Here is a tiny trained network, its code and every weight. The questions are about switching its units off for an input and a target symbol, where a switched-off unit gives its printed mean instead of its output.

import numpy as np


def w(rows, s, z=0):
    codes = np.array(rows[::2]) - 128.0
    scale = np.full(codes.shape[1], s)
    scale[-1] = z or s
    return codes * scale


def norm(h):
    return h / np.sqrt((h * h).mean(-1, keepdims=True) + 1e-5)


def f(y):
    return np.maximum(y, 0)


def softmax(a):
    e = np.exp(a - a.max(-1, keepdims=True))
    return e / e.sum(-1, keepdims=True)


def log_softmax(a):
    a = a - a.max(-1, keepdims=True)
    return a - np.log(np.exp(a).sum(-1, keepdims=True))


def net(x, mask):
    ids = ['ΘΣΦβγεζηλξτψ'.index(c) for c in x.split()]
    T = len(ids)
    res = E[ids] + P[:T]
    q, k, v = (norm(res) @ M[0].T for M in (Q, K, V))
    z = softmax(np.where(np.tri(T) > 0, q @ k.T / 4**0.5, -1e9)) @ v
    res = res + np.where(mask[0], z, O[0][:, -1]) @ O[0][:, :-1]
    y = f(norm(res) @ A[0][:, :-1].T + A[0][:, -1])
    res = res + np.where(mask[1:13], y, B[0][:, -1]) @ B[0][:, :-1]
    return log_softmax(norm(res)[-1] @ U[:, :-1].T + U[:, -1])


Q, K, V, O, A, B = {}, {}, {}, {}, {}, {}
E = w([
[155,183,222,193,132],'Θ',
[130,214,141,67,74],'Σ',
[154,192,140,74,113],'Φ',
[130,161,113,20,227],'β',
[116,188,117,111,69],'γ',
[131,9,78,135,173],'ε',
[207,116,70,183,97],'ζ',
[233,92,97,168,129],'η',
[151,154,248,69,174],'λ',
[160,203,144,76,89],'ξ',
[192,169,135,141,238],'τ',
[248,101,64,170,111],'ψ',
],0.017)
P = w([
[202,16,154,92,2],'0',
[186,113,125,88,72],'1',
[168,52,151,112,64],'2',
[156,161,105,112,115],'3',
[151,58,159,126,95],'4',
[134,174,94,133,138],'5',
[136,58,163,144,123],'6',
[107,174,91,157,158],'7',
[119,59,169,170,153],'8',
[86,168,93,173,176],'9',
[100,56,169,192,178],'10',
[78,166,93,181,186],'11',
[151,49,169,143,153],'12',
],0.0083)
Q[0] = w([
[151,116,187,130,97],'head 0',
[150,245,92,154,175],'head 0',
[93,14,250,123,133],'head 0',
[94,44,199,113,60],'head 0',
],0.016)
K[0] = w([
[153,202,139,57,77],'head 0',
[1,144,154,162,205],'head 0',
[243,150,71,90,47],'head 0',
[179,142,89,96,8],'head 0',
],0.013)
V[0] = w([
[128,91,187,156,2],'head 0',
[138,203,173,178,109],'head 0',
[32,172,168,31,185],'head 0',
[117,185,86,70,95],'head 0',
],0.0076)
O[0] = w([
[2,114,158,183,133,168],'head 0',
[199,125,214,125,25,252],'head 0',
[53,108,150,69,41,39],'head 0',
[159,39,116,133,101,182],'head 0',
],0.0075,0.0019)
A[0] = w([
[129,131,12,130,61,173],'neuron 0',
[108,78,141,206,133,229],'neuron 1',
[176,96,166,122,186,160],'neuron 2',
[121,142,74,166,97,48],'neuron 3',
[112,175,162,97,91,232],'neuron 4',
[184,116,75,166,130,149],'neuron 5',
[135,110,196,82,174,148],'neuron 6',
[84,145,185,68,154,202],'neuron 7',
[165,251,151,146,101,149],'neuron 8',
[131,232,43,122,121,2],'neuron 9',
[154,156,78,153,149,186],'neuron 10',
[130,127,58,117,225,206],'neuron 11',
],0.012,0.0035)
B[0] = w([
[102,205,105,121,209,189],'neuron 0',
[150,115,50,151,120,206],'neuron 1',
[115,229,147,95,102,221],'neuron 2',
[185,211,99,148,62,143],'neuron 3',
[156,93,65,134,189,237],'neuron 4',
[77,133,201,114,178,214],'neuron 5',
[231,198,136,130,111,198],'neuron 6',
[120,254,93,168,120,205],'neuron 7',
[93,50,189,170,86,254],'neuron 8',
[121,75,168,103,194,176],'neuron 9',
[100,100,166,92,99,198],'neuron 10',
[89,33,92,101,49,216],'neuron 11',
],0.0086,0.0075)
U = w([
[95,131,211,207,104,113],'Θ',
[89,168,111,112,52,117],'Σ',
[200,143,70,114,107,87],'Φ',
[110,171,62,44,174,151],'β',
[102,150,67,160,90,156],'γ',
[73,72,106,98,153,255],'ε',
[141,161,82,180,169,154],'ζ',
[192,75,134,159,158,46],'η',
[67,251,157,137,148,159],'λ',
[163,90,133,123,57,87],'ξ',
[147,98,198,74,170,167],'τ',
[197,124,86,139,191,57],'ψ',
],0.017,0.0077)

Each question gives the input, a string of symbols that net reads in full, and the target symbol t.
The units are the heads (4 rows each of Q, K, V and O) and the neurons (one row each of A and B). Each row of codes is followed by its name. A weight is (code - 128) times the scale printed after its matrix; where a second scale follows, it is the last column's (O, A, B and U).
mask holds one flag per unit, heads first, then neurons. A switched-off unit (its flag False) gives its mean, the last column of its rows in O or B, instead of its output. The means were averaged over made-up inputs and are rounded, as every weight is.
A unit's drop is (log p(t) with every unit on - log p(t) with that unit switched off) / (log p(t) with every unit on - log p(t) with every unit switched off).
The circuit of an input: a set's keep is (log p(t) with only the set's units on - log p(t) with every unit switched off) / (log p(t) with every unit on - log p(t) with every unit switched off). Starting from the 12 units with the biggest drops (on a tie, the unit counted first), units are removed one at a time, each time the one whose removal leaves the highest keep (on an exact tie, the one counted first), for as long as the keep stays at least 0.8.
circuit, biggest first: the units of the circuit, biggest drop first
unit that matters most: the unit with the biggest drop
top k neurons: the k neurons with the biggest drops, biggest first
input Φ Σ ζ Φ β γ ζ η Φ η, target β: circuit, biggest first : (head 0; neuron 0)
input η τ ξ β Φ ε η Θ Θ τ ζ Σ, target τ: unit that matters most : neuron 9
input Σ η ζ ζ Φ ε ε ε Φ γ, target ε: circuit, biggest first : (head 0; neuron 11; neuron 9)
input ζ λ η ζ Φ η, target λ: circuit, biggest first : (neuron 0; head 0; neuron 5)
input Σ β ε γ η η ψ ξ Φ ξ Θ ζ, target Θ: circuit, biggest first : (head 0; neuron 8)
input Σ ζ Σ Φ ζ Φ, target Φ: top 2 neurons : (neuron 5; neuron 4)
input λ β ε γ, target ε: circuit, biggest first : (neuron 9; neuron 8; head 0)
input Θ Σ β ξ ψ γ, target β: circuit, biggest first : (head 0; neuron 9)
input Σ Φ Φ ξ ψ Σ Θ ε ζ, target ζ: circuit, biggest first : (neuron 8; neuron 5; neuron 0)
input ζ Φ τ Φ ζ Φ, target τ: circuit, biggest first : (neuron 8; neuron 9)
input Φ λ ψ, target ψ: top 3 neurons : (neuron 8; neuron 0; neuron 7)
input Θ ζ ξ Θ ζ ζ Θ η γ Φ ξ, target Θ: top 2 neurons : (neuron 8; neuron 11)
input ξ ζ ζ γ λ τ Φ ψ, target τ: top 2 neurons : (neuron 5; neuron 7)
input λ γ Φ Σ τ Θ Φ ξ ζ ψ Θ Σ, target Θ: circuit, biggest first : (neuron 8)
input Θ ξ ξ τ Θ Σ λ ζ ε Σ Σ, target Σ: top 3 neurons : (neuron 7; neuron 5; neuron 0)
input ζ ζ η ψ Θ Φ τ Σ λ ζ τ γ, target τ: top 2 neurons : (neuron 9; neuron 8)
input η ψ λ τ λ ζ ξ Σ Φ ζ, target λ: top 2 neurons : (neuron 0; neuron 3)
input η ξ Θ ε λ ξ γ, target γ: top 2 neurons : (neuron 8; neuron 11)
input ξ Σ Θ γ ζ ψ β τ λ τ ζ Φ, target τ: top 2 neurons : (neuron 8; neuron 9)
input η ζ τ λ, target λ: circuit, biggest first : (neuron 7)
input Σ η Φ τ ε γ Σ η, target ε: top 2 neurons : (neuron 11; neuron 6)
